Here is a tiny trained network, its code and every weight. The questions are about switching its units off for an input and a target symbol, where a switched-off unit gives its printed mean instead of its output.

import numpy as np


def w(rows, s, z=0):
    codes = np.array(rows[::2]) - 128.0
    scale = np.full(codes.shape[1], s)
    scale[-1] = z or s
    return codes * scale


def f(y):
    return y / 2 * (1 + np.tanh(0.7978845608 * (y + 0.044715 * y**3)))


def softmax(a):
    e = np.exp(a - a.max(-1, keepdims=True))
    return e / e.sum(-1, keepdims=True)


def log_softmax(a):
    a = a - a.max(-1, keepdims=True)
    return a - np.log(np.exp(a).sum(-1, keepdims=True))


def net(x, mask):
    ids = ['ΦΨΩαβεζηθλμξπσ'.index(c) for c in x.split()]
    T = len(ids)
    res = E[ids] + P[:T]
    r = res
    for j in range(2):
        rows = slice(2 * j, 2 * j + 2)
        q, k, v = (r @ M[0][rows].T for M in (Q, K, V))
        z = softmax(np.where(np.tri(T) > 0, q @ k.T / 2**0.5, -1e9)) @ v
        o = O[0][rows]
        res = res + np.where(mask[j], z, o[:, -1]) @ o[:, :-1]
    y = f(res @ A[0][:, :-1].T + A[0][:, -1])
    res = res + np.where(mask[2:14], y, B[0][:, -1]) @ B[0][:, :-1]
    return log_softmax(res[-1] @ U[:, :-1].T + U[:, -1])


Q, K, V, O, A, B = {}, {}, {}, {}, {}, {}
E = w([
[145,120,144,118],'Φ',
[132,120,157,133],'Ψ',
[93,128,112,112],'Ω',
[129,125,117,123],'α',
[127,124,114,124],'β',
[136,131,86,140],'ε',
[147,131,115,162],'ζ',
[107,134,110,157],'η',
[133,123,128,124],'θ',
[106,116,144,82],'λ',
[5,110,210,135],'μ',
[145,119,129,92],'ξ',
[168,121,129,122],'π',
[124,126,99,95],'σ',
],0.018)
P = w([
[134,122,134,120],'0',
[134,70,110,154],'1',
[77,99,91,167],'2',
[179,71,149,107],'3',
[106,205,156,78],'4',
[136,150,251,209],'5',
[90,136,26,5],'6',
],0.019)
Q[0] = w([
[132,254,169,114],'h0',
[119,188,76,75],'h0',
[172,42,122,181],'h1',
[139,61,61,130],'h1',
],0.017)
K[0] = w([
[94,5,98,159],'h0',
[165,57,138,121],'h0',
[110,238,133,119],'h1',
[184,183,149,107],'h1',
],0.019)
V[0] = w([
[96,106,160,5],'h0',
[38,146,84,98],'h0',
[202,104,79,94],'h1',
[98,129,242,175],'h1',
],0.015)
O[0] = w([
[126,252,168,124,37],'h0',
[134,193,66,66,251],'h0',
[185,120,144,192,156],'h1',
[21,102,173,41,3],'h1',
],0.016,0.0014)
A[0] = w([
[127,120,51,165,212],'n0',
[116,62,113,67,9],'n1',
[126,143,115,88,88],'n2',
[82,141,84,29,3],'n3',
[108,49,209,185,91],'n4',
[156,125,111,111,143],'n5',
[129,154,82,161,203],'n6',
[102,95,240,152,233],'n7',
[116,81,66,71,178],'n8',
[141,166,255,211,167],'n9',
[146,59,39,113,226],'n10',
[169,142,143,189,97],'n11',
],0.0097,0.0049)
B[0] = w([
[189,113,159,77,207],'n0',
[155,228,116,158,163],'n1',
[133,99,104,151,137],'n2',
[222,72,101,220,165],'n3',
[140,148,1,95,174],'n4',
[106,125,114,107,140],'n5',
[190,129,164,60,178],'n6',
[54,125,35,146,163],'n7',
[92,133,199,131,209],'n8',
[39,138,178,192,182],'n9',
[116,92,193,97,253],'n10',
[172,115,149,174,154],'n11',
],0.0078,0.011)
U = w([
[79,74,242,26,254],'Φ',
[66,218,184,98,103],'Ψ',
[206,85,135,149,17],'Ω',
[111,133,119,151,146],'α',
[73,129,112,169,96],'β',
[188,166,129,171,73],'ε',
[100,124,212,221,36],'ζ',
[120,112,91,212,130],'η',
[114,136,121,121,19],'θ',
[137,131,136,140,136],'λ',
[27,151,72,90,124],'μ',
[155,63,3,99,64],'ξ',
[133,122,138,149,102],'π',
[176,210,21,21,239],'σ',
],0.0059,0.0028)

Each question gives the input, a string of symbols that net reads in full, and the target symbol t.
The units are the heads (2 rows each of Q, K, V and O) and the neurons (one row each of A and B). Each row of codes is followed by its name. A weight is (code - 128) times the scale printed after its matrix; where a second scale follows, it is the last column's (O, A, B and U).
mask holds one flag per unit, heads first, then neurons. A switched-off unit (its flag False) gives its mean, the last column of its rows in O or B, instead of its output. The means were averaged over made-up inputs and are rounded, as every weight is.
A unit's drop is (log p(t) with every unit on - log p(t) with that unit switched off) / (log p(t) with every unit on - log p(t) with every unit switched off).
The circuit of an input: a set's keep is (log p(t) with only the set's units on - log p(t) with every unit switched off) / (log p(t) with every unit on - log p(t) with every unit switched off). Starting from the 12 units with the biggest drops (on a tie, the unit counted first), units are removed one at a time, each time the one whose removal leaves the highest keep (on an exact tie, the one counted first), for as long as the keep stays at least 0.8.
circuit, biggest first: the units of the circuit, biggest drop first
most important unit: the unit with the biggest drop
k most important neurons: the k neurons with the biggest drops, biggest first
which heads matter: for each layer, one digit per head in row order, 1 if its drop is at least 0.15 and else 0, layers parted by /
input η λ ζ η ζ, target Ψ: which heads matter -> 10
input Ω Ω λ η π ε, target Ψ: most important unit -> h0
input η Ω ζ π η Ω, target ξ: which heads matter -> 10
input ζ Ψ Ψ ζ, target ξ: circuit, biggest first -> [h0, n4]
input ξ η Ψ η, target ζ: which heads matter -> 11
input Ω π Ω ε η ξ ζ, target Ω: which heads matter -> 11
input η η ζ ξ β, target Φ: which heads matter -> 10
input π ξ η η, target η: which heads matter -> 11
input η ε η Ω λ, target Ω: circuit, biggest first -> [h1, h0]
input ε λ ζ, target Ω: which heads matter -> 01
input σ μ Ψ λ ζ ζ μ, target Ψ: which heads matter -> 10
input Ψ ε ζ Ω η, target Ω: circuit, biggest first -> [h1, h0, n0]
input λ Ψ σ θ η, target μ: which heads matter -> 11
input Ω Ω Ω λ Φ Ω ζ, target Ψ: circuit, biggest first -> [h0]
input ε ζ η ε, target Ω: which heads matter -> 01
input σ ζ Ω Ω, target ε: circuit, biggest first -> [h1, h0]
input ζ η ζ α, target ξ: 3 most important neurons -> [n4, n7, n9]
input ε η Ψ η η α, target μ: which heads matter -> 01
input π η η, target η: which heads matter -> 11
input λ Ψ α σ, target Ψ: which heads matter -> 10
input Ψ η ξ η ε λ Ω, target Φ: circuit, biggest first -> [n10, n8]
input ξ ζ λ λ η Ψ, target Ψ: most important neuron -> [n9]
input Ω ε Ψ λ, target σ: 3 most important neurons -> [n10, n9, n8]
input η η λ, target Φ: 4 most important neurons -> [n10, n8, n4, n7]
input η λ ε ζ η α ζ, target ξ: 3 most important neurons -> [n4, n7, n8]
input ζ η Ω, target ξ: 2 most important neurons -> [n4, n9]
